[[-12  -8 -13 -42]
 [-11  -4 -14 -46]
 [-32  -7 -27  18]
 [ 11 -18  11 -10]
 [  5 -17   4   7]
 [ -7 -12  -7 -33]]
|
[[ -7   5  11 -32 -11 -12]
 [-12 -17 -18  -7  -4  -8]
 [ -7   4  11 -27 -14 -13]
 [-33   7 -10  18 -46 -42]]

[[-35 -48   7 -33 -29]
 [-33 -39  30 -37 -38]]
|
[[-33 -35]
 [-39 -48]
 [ 30   7]
 [-37 -33]
 [-38 -29]]

[[ 18 -20  19   5  17  -1  -3  26   8 -13  -4  19  27 -13  27 -38]
 [  9 -18  25  -2  13  -2  -8  32   6 -10   2  29  31  -2  24 -28]
 [-15  -5  19 -10   2   2 -13  38   0   2  21  37  25  13  14 -25]]
|
[[-15   9  18]
 [ -5 -18 -20]
 [ 19  25  19]
 [-10  -2   5]
 [  2  13  17]
 [  2  -2  -1]
 [-13  -8  -3]
 [ 38  32  26]
 [  0   6   8]
 [  2 -10 -13]
 [ 21   2  -4]
 [ 37  29  19]
 [ 25  31  27]
 [ 13  -2 -13]
 [ 14  24  27]
 [-25 -28 -38]]

[[-24 -29 -31  12 -34   4 -11   1  12 -29]
 [-45 -41 -24  27 -41  -3 -14  12  10 -21]
 [-43 -34  -6  33 -33 -20 -11   4  -4  -5]
 [ 21  13 -11 -25  11 -11  -5 -23 -11 -10]]
|
[[ 21 -43 -45 -24]
 [ 13 -34 -41 -29]
 [-11  -6 -24 -31]
 [-25  33  27  12]
 [ 11 -33 -41 -34]
 [-11 -20  -3   4]
 [ -5 -11 -14 -11]
 [-23   4  12   1]
 [-11  -4  10  12]
 [-10  -5 -21 -29]]

[[ -6   3 -21   9 -12  -6  16  -1]
 [ 13 -19 -38   5   1 -29  24   4]]
|
[[ 13  -6]
 [-19   3]
 [-38 -21]
 [  5   9]
 [  1 -12]
 [-29  -6]
 [ 24  16]
 [  4  -1]]

[[ -1  -8  -8  17  24  -4  19  15  24  -3  11  12  24  24]
 [ 32   4  20   7 -20  35 -22  -6 -20 -21 -11   2 -43 -31]
 [ 11  -8  -1  22  21   7  15  15  21 -12  12  15  13  17]]
|
[[ 11  32  -1]
 [ -8   4  -8]
 [ -1  20  -8]
 [ 22   7  17]
 [ 21 -20  24]
 [  7  35  -4]
 [ 15 -22  19]
 [ 15  -6  15]
 [ 21 -20  24]
 [-12 -21  -3]
 [ 12 -11  11]
 [ 15   2  12]
 [ 13 -43  24]
 [ 17 -31  24]]

[[-18  16   3  -7  11  14  -7  16]
 [-21 -28  -4 -25 -12  -9 -25  -9]
 [-12 -13   5 -15 -13 -18 -21 -19]
 [-11  20  -2  -2  13  14  -2  17]
 [  4 -22 -11  -6  -7 -16  -9 -17]
 [-28 -16 -10 -21  -3  -6 -23  -5]
 [ 17  -5  13  16  -3 -14  14 -16]
 [ -3  37  11   8  13  -2   0   2]
 [-21  -3  11 -14  -9   0 -18   3]
 [ 25   3   6  16  -2  -5  15  -5]
 [ -6  15  18   1  -5  15   0  19]]
|
[[ -6  25 -21  -3  17 -28   4 -11 -12 -21 -18]
 [ 15   3  -3  37  -5 -16 -22  20 -13 -28  16]
 [ 18   6  11  11  13 -10 -11  -2   5  -4   3]
 [  1  16 -14   8  16 -21  -6  -2 -15 -25  -7]
 [ -5  -2  -9  13  -3  -3  -7  13 -13 -12  11]
 [ 15  -5   0  -2 -14  -6 -16  14 -18  -9  14]
 [  0  15 -18   0  14 -23  -9  -2 -21 -25  -7]
 [ 19  -5   3   2 -16  -5 -17  17 -19  -9  16]]

[[  5   5  -3   1  -6 -13 -25  -2   8   5   9]
 [ 15  -1  -6  19  17 -23 -40  -5  -8 -15  24]]
|
[[ 15   5]
 [ -1   5]
 [ -6  -3]
 [ 19   1]
 [ 17  -6]
 [-23 -13]
 [-40 -25]
 [ -5  -2]
 [ -8   8]
 [-15   5]
 [ 24   9]]
---
[[ -8  -1 -49   4]
 [-48  30 -11 -45]
 [-16  23 -45 -14]
 [ 24 -30  -4  10]]
|
[[ -1 -49]
 [ 30 -11]]

[[  9   0   9   9]
 [ -2  -9 -17   5]
 [-14  46  35  20]
 [ -8  25 -21  50]]
|
[[  0   9]
 [ -9 -17]]

[[  1  19  41 -16 -21]
 [  5   3  33 -30  36]
 [  6 -31 -24 -12 -14]
 [ 34 -17 -26 -46 -25]]
|
[[19 41]
 [ 3 33]]

[[-13  -5  -2 -22  27]
 [ -8  -1 -15 -22  21]
 [ 10 -15   8 -16  48]]
|
[[ -5  -2]
 [ -1 -15]]

[[-17   0  37]
 [-12   2   6]
 [  7   8  -1]
 [ 15  -2  -2]
 [  0   1   2]]
|
[[ 0 37]
 [ 2  6]]

[[ -7 -48  18]
 [-13  13   7]
 [ -7 -31  17]]
|
[[-48  18]
 [ 13   7]]

[[ -4 -37  23 -22  18]
 [ 25 -12  19  -4  11]
 [ -2   4  -4   8   5]
 [ 16 -17  16   2   9]
 [-15 -26   1 -11  13]]
|
[[-37  23]
 [-12  19]]

[[-48   2  37]
 [ 11 -36   1]]
|
[[  2  37]
 [-36   1]]
---
[[-13 -25  23]
 [-21  27   2]
 [ 16  39  36]]
|
[23 27 16]

[[  2   4]
 [-31  42]
 [ 12   4]
 [ 14  41]]
|
[  4 -31]

[[ 33 -39]
 [  4   0]
 [-10  -4]]
|
[-39   4]

[[ 15 -43]
 [ 13 -20]]
|
[-43  13]

[[-38 -23  -4]
 [ -2  -5  -2]
 [-11  10   8]
 [  0  18  10]
 [-14 -14  -5]]
|
[ -4  -5 -11]

[[ -1  -6  37]
 [ 16   0 -32]
 [-18  -5  30]
 [ -2  31  -6]]
|
[ 37   0 -18]

[[-23 -36   7  19]
 [-16 -41  25   0]
 [  3  -5   6   7]
 [-18 -15   7  40]]
|
[ 19  25  -5 -18]

[[  2   2  -2]
 [ 18 -42   7]
 [-11  24 -14]
 [ 43   2   7]
 [ 20  14  24]]
|
[ -2 -42 -11]
---
[[ 41  18]
 [ 42   1]
 [ -4  39]
 [  5 -16]
 [-12   3]]
|
[[41 18]
 [42  1]
 [-4 39]]

[[ 33  -5 -49]
 [  6 -47 -44]
 [-29 -45  27]]
|
[[ 33  -5]
 [  6 -47]
 [-29 -45]]

[[ -6  17 -11 -29 -41]
 [ -6  18  -7 -35 -33]
 [-11  42 -15 -19 -21]]
|
[[ -6  17]
 [ -6  18]
 [-11  42]]

[[  7 -13 -47]
 [ 16  22  25]
 [-36  42 -23]
 [ 10  26  34]]
|
[[  7 -13]
 [ 16  22]
 [-36  42]]

[[-18  -3 -24]
 [-46  14  -1]
 [  4 -25 -44]
 [-20 -44 -12]
 [-14 -27 -24]]
|
[[-18  -3]
 [-46  14]
 [  4 -25]]

[[ -6  10  -6 -44  -9]
 [ -2   2  15 -45  -5]
 [ -2   2  15 -45  -6]]
|
[[-6 10]
 [-2  2]
 [-2  2]]

[[-33  49 -21]
 [ 29 -37  17]
 [-39   2 -21]
 [ 21  14  30]
 [-24  29   3]]
|
[[-33  49]
 [ 29 -37]
 [-39   2]]

[[-38 -35 -16]
 [ 48  36 -40]
 [ 45  42 -32]
 [  4   5  17]]
|
[[-38 -35]
 [ 48  36]
 [ 45  42]]
